Below are the code and all the weights of a small trained network. Each question names an input and a class and asks about switching units off, where a switched-off unit gives its printed mean instead of its output.

import numpy as np


def w(rows, s, z=0):
    codes = np.array(rows[::2]) - 128.0
    scale = np.full(codes.shape[1], s)
    scale[-1] = z or s
    return codes * scale


def norm(h):
    return h / np.sqrt((h * h).mean(-1, keepdims=True) + 1e-5)


def f(y):
    return np.maximum(y, 0)


def log_softmax(a):
    a = a - a.max(-1, keepdims=True)
    return a - np.log(np.exp(a).sum(-1, keepdims=True))


def net(x, mask):
    res = np.array(x, float).reshape(1, 4) / 4 @ E
    u = 0
    for l in range(2):
        y = f(norm(res) @ A[l][:, :-1].T + A[l][:, -1])
        res = res + np.where(mask[u : u + 5], y, B[l][:, -1]) @ B[l][:, :-1]
        u += 5
    return log_softmax(norm(res)[-1] @ U[:, :-1].T + U[:, -1])


A, B = {}, {}
E = w([
[228,220,253,172],'x0',
[215,54,157,2],'x1',
[169,42,105,240],'x2',
[148,203,50,164],'x3',
],0.0044)
A[0] = w([
[33,160,77,181,32],'0.n1',
[52,130,106,141,45],'0.n2',
[239,123,138,37,92],'0.n3',
[183,128,77,200,86],'0.n4',
[254,238,120,52,2],'0.n5',
],0.0071,0.0054)
B[0] = w([
[76,231,75,159,203],'0.n1',
[99,180,114,39,155],'0.n2',
[148,76,139,64,255],'0.n3',
[199,61,91,107,190],'0.n4',
[153,255,138,211,210],'0.n5',
],0.0098,0.003)
A[1] = w([
[54,93,249,207,254],'1.n1',
[182,144,152,193,141],'1.n2',
[104,44,115,170,193],'1.n3',
[135,221,202,2,15],'1.n4',
[174,103,151,147,201],'1.n5',
],0.0097,0.0021)
B[1] = w([
[221,244,152,51,204],'1.n1',
[84,76,187,150,213],'1.n2',
[181,120,114,171,208],'1.n3',
[87,110,87,150,253],'1.n4',
[115,201,163,67,194],'1.n5',
],0.011,0.0047)
U = w([
[110,123,132,141,234],'0',
[83,94,170,149,9],'1',
[125,45,128,92,103],'2',
[96,192,45,132,172],'3',
[78,89,151,156,27],'4',
[141,99,160,4,145],'5',
[163,219,238,98,157],'6',
[132,63,38,194,78],'7',
],0.021,0.012)

Each question gives the input, the list of numbers given to net, and the class t.
The units are the neurons (one row each of A and B). Each row of codes is followed by its name. A weight is (code - 128) times the scale printed after its matrix; where a second scale follows, it is the last column's (A, B and U).
mask holds one flag per neuron, layer by layer. A switched-off neuron (its flag False) gives its mean, the last column of its row in B, instead of its output. The means were averaged over made-up inputs and are rounded, as every weight is.
A unit's drop is (log p(t) with every unit on - log p(t) with that unit switched off) / (log p(t) with every unit on - log p(t) with every unit switched off).
The circuit of an input: a set's keep is (log p(t) with only the set's units on - log p(t) with every unit switched off) / (log p(t) with every unit on - log p(t) with every unit switched off). Starting from all 10 units, units are removed one at a time, each time the one whose removal leaves the highest keep (on an exact tie, the one counted first), for as long as the keep stays at least 0.8.
circuit, biggest first: the units of the circuit, biggest drop first
k most important neurons: the k neurons with the biggest drops, biggest first
top k neurons in layer l: the k neurons of layer l with the biggest drops, biggest first
drop when u is switched off: that unit's drop, to one decimal
input [0,8,-7,3], class 3: circuit, biggest first => [1.n4]
input [1,3,-6,-3], class 3: top 2 neurons in layer 1 => [1.n4; 1.n2]
input [-4,-6,5,-4], class 3: top 3 neurons in layer 1 => [1.n1; 1.n2; 1.n4]
input [-1,5,5,-7], class 6: circuit, biggest first => [0.n4; 1.n5]
input [5,3,-4,-8], class 5: 2 most important neurons => [0.n3; 1.n4]
input [-4,-8,7,-4], class 3: top 3 neurons in layer 1 => [1.n1; 1.n2; 1.n4]
input [-8,7,-1,6], class 7: 3 most important neurons => [1.n1; 1.n5; 0.n2]
input [-4,0,2,-4], class 7: 3 most important neurons => [1.n3; 0.n5; 1.n5]
input [3,-3,1,8], class 0: 3 most important neurons => [1.n1; 1.n2; 1.n4]
input [0,4,-7,8], class 3: top 3 neurons in layer 1 => [1.n4; 1.n1; 1.n5]
input [-3,1,4,-8], class 6: circuit, biggest first => [1.n1; 0.n3]
input [-2,2,6,2], class 2: top 2 neurons in layer 1 => [1.n4; 1.n5]
input [2,-7,6,6], class 7: 3 most important neurons => [0.n4; 1.n1; 0.n5]
input [-7,6,-6,-4], class 2: most important neuron => [1.n1]
input [3,-5,0,7], class 0: circuit, biggest first => [1.n2; 1.n1]
input [1,4,-6,7], class 3: 2 most important neurons => [1.n4; 1.n1]
input [-6,-4,2,-6], class 3: top 2 neurons in layer 0 => [0.n4; 0.n3]
input [-2,-2,0,-8], class 6: drop when 1.n1 is switched off => 0.7
input [2,-8,7,-4], class 6: drop when 1.n1 is switched off => 0.9
input [-3,-1,2,-6], class 6: circuit, biggest first => [1.n1]
input [1,1,7,-3], class 6: top 2 neurons in layer 1 => [1.n5; 1.n1]
